Below is a small trained network, with its code and all its weights. Each question gives an input and a class and asks what happens when units are switched off, that is, made to give their printed mean instead of their output.

import numpy as np


def w(rows, s, z=0):
    codes = np.array(rows[::2]) - 128.0
    scale = np.full(codes.shape[1], s)
    scale[-1] = z or s
    return codes * scale


def norm(h):
    return h / np.sqrt((h * h).mean(-1, keepdims=True) + 1e-5)


def f(y):
    return y / 2 * (1 + np.tanh(0.7978845608 * (y + 0.044715 * y**3)))


def log_softmax(a):
    a = a - a.max(-1, keepdims=True)
    return a - np.log(np.exp(a).sum(-1, keepdims=True))


def net(x, mask):
    res = np.array(x, float).reshape(1, 3) / 4 @ E
    u = 0
    for l in range(4):
        y = f(norm(res) @ A[l][:, :-1].T + A[l][:, -1])
        res = res + np.where(mask[u : u + 4], y, B[l][:, -1]) @ B[l][:, :-1]
        u += 4
    return log_softmax(norm(res)[-1] @ U[:, :-1].T + U[:, -1])


A, B = {}, {}
E = w([
[183,70,129,223,100,104],'x0',
[122,235,106,159,192,37],'x1',
[140,187,142,166,213,254],'x2',
],0.0066)
A[0] = w([
[212,126,39,38,113,47,183],'0.n0',
[98,149,70,75,236,26,74],'0.n1',
[129,134,163,251,12,142,57],'0.n2',
[146,180,2,198,252,85,252],'0.n3',
],0.0061,0.0026)
B[0] = w([
[149,95,114,134,164,185,189],'0.n0',
[160,135,131,23,158,3,195],'0.n1',
[6,113,134,118,92,106,156],'0.n2',
[226,120,162,165,170,116,255],'0.n3',
],0.0063,0.005)
A[1] = w([
[129,100,208,187,166,46,253],'1.n0',
[59,2,124,159,57,229,137],'1.n1',
[24,102,144,17,166,138,165],'1.n2',
[115,96,31,160,102,160,5],'1.n3',
],0.0071,0.0023)
B[1] = w([
[186,154,86,135,161,198,193],'1.n0',
[85,49,160,121,42,134,254],'1.n1',
[88,125,8,193,151,96,183],'1.n2',
[149,160,114,68,114,76,125],'1.n3',
],0.011,0.0071)
A[2] = w([
[210,177,110,160,122,187,254],'2.n0',
[65,176,83,78,103,54,113],'2.n1',
[159,151,163,57,149,1,73],'2.n2',
[148,138,50,249,166,170,179],'2.n3',
],0.0069,0.0022)
B[2] = w([
[60,53,112,178,68,164,255],'2.n0',
[115,155,52,243,136,150,162],'2.n1',
[99,84,113,47,154,137,189],'2.n2',
[52,108,70,151,254,137,252],'2.n3',
],0.0079,0.0036)
A[3] = w([
[77,89,24,143,171,140,121],'3.n0',
[240,143,84,15,137,166,4],'3.n1',
[87,88,213,53,95,83,145],'3.n2',
[191,228,196,2,106,46,161],'3.n3',
],0.0062,0.0022)
B[3] = w([
[160,136,141,138,189,159,254],'3.n0',
[137,133,252,105,118,18,130],'3.n1',
[83,69,200,86,86,102,173],'3.n2',
[170,168,183,129,153,63,141],'3.n3',
],0.012,0.0042)
U = w([
[182,171,158,54,186,35,151],'0',
[137,120,20,190,203,158,204],'1',
[67,51,131,130,6,143,226],'2',
[136,158,152,141,124,141,20],'3',
[109,179,155,134,77,94,3],'4',
],0.013,0.0041)

Each question gives the input, the list of numbers given to net, and the class t.
The units are the neurons (one row each of A and B). Each row of codes is followed by its name. A weight is (code - 128) times the scale printed after its matrix; where a second scale follows, it is the last column's (A, B and U).
mask holds one flag per neuron, layer by layer. A switched-off neuron (its flag False) gives its mean, the last column of its row in B, instead of its output. The means were averaged over made-up inputs and are rounded, as every weight is.
A unit's drop is (log p(t) with every unit on - log p(t) with that unit switched off) / (log p(t) with every unit on - log p(t) with every unit switched off).
The circuit of an input: a set's keep is (log p(t) with only the set's units on - log p(t) with every unit switched off) / (log p(t) with every unit on - log p(t) with every unit switched off). Starting from the 12 units with the biggest drops (on a tie, the unit counted first), units are removed one at a time, each time the one whose removal leaves the highest keep (on an exact tie, the one counted first), for as long as the keep stays at least 0.8.
units of the circuit, in order: the units of the circuit, biggest drop first
k most important neurons: the k neurons with the biggest drops, biggest first
top k neurons in layer l: the k neurons of layer l with the biggest drops, biggest first
drop of u: that unit's drop, to one decimal
input [-6,2,-6], class 1: units of the circuit, in order -> 2.n1
input [-6,3,-4], class 1: top 2 neurons in layer 1 -> 1.n2, 1.n3
input [-3,2,1], class 0: 3 most important neurons -> 0.n1, 0.n3, 1.n2
input [-1,-4,7], class 2: 4 most important neurons -> 0.n1, 1.n0, 1.n2, 0.n3
input [-5,2,-8], class 1: 3 most important neurons -> 2.n1, 1.n2, 0.n3
input [8,2,-3], class 1: 2 most important neurons -> 1.n0, 2.n3
input [-8,-5,-6], class 1: 3 most important neurons -> 1.n2, 2.n1, 3.n0
input [0,4,-4], class 0: 2 most important neurons -> 0.n1, 1.n2
input [-7,5,2], class 0: top 2 neurons in layer 3 -> 3.n1, 3.n3
input [5,4,-6], class 1: top 2 neurons in layer 1 -> 1.n0, 1.n1
input [-4,8,6], class 0: top 3 neurons in layer 0 -> 0.n1, 0.n3, 0.n0
input [-8,8,6], class 0: top 2 neurons in layer 3 -> 3.n3, 3.n1
input [-1,4,-8], class 0: top 2 neurons in layer 0 -> 0.n1, 0.n2
input [8,7,-7], class 1: units of the circuit, in order -> 1.n0
input [-5,-3,0], class 1: drop of 1.n2 -> 3.7
input [4,3,-4], class 1: drop of 1.n0 -> 0.1
input [-3,8,0], class 0: drop of 1.n2 -> 0.1
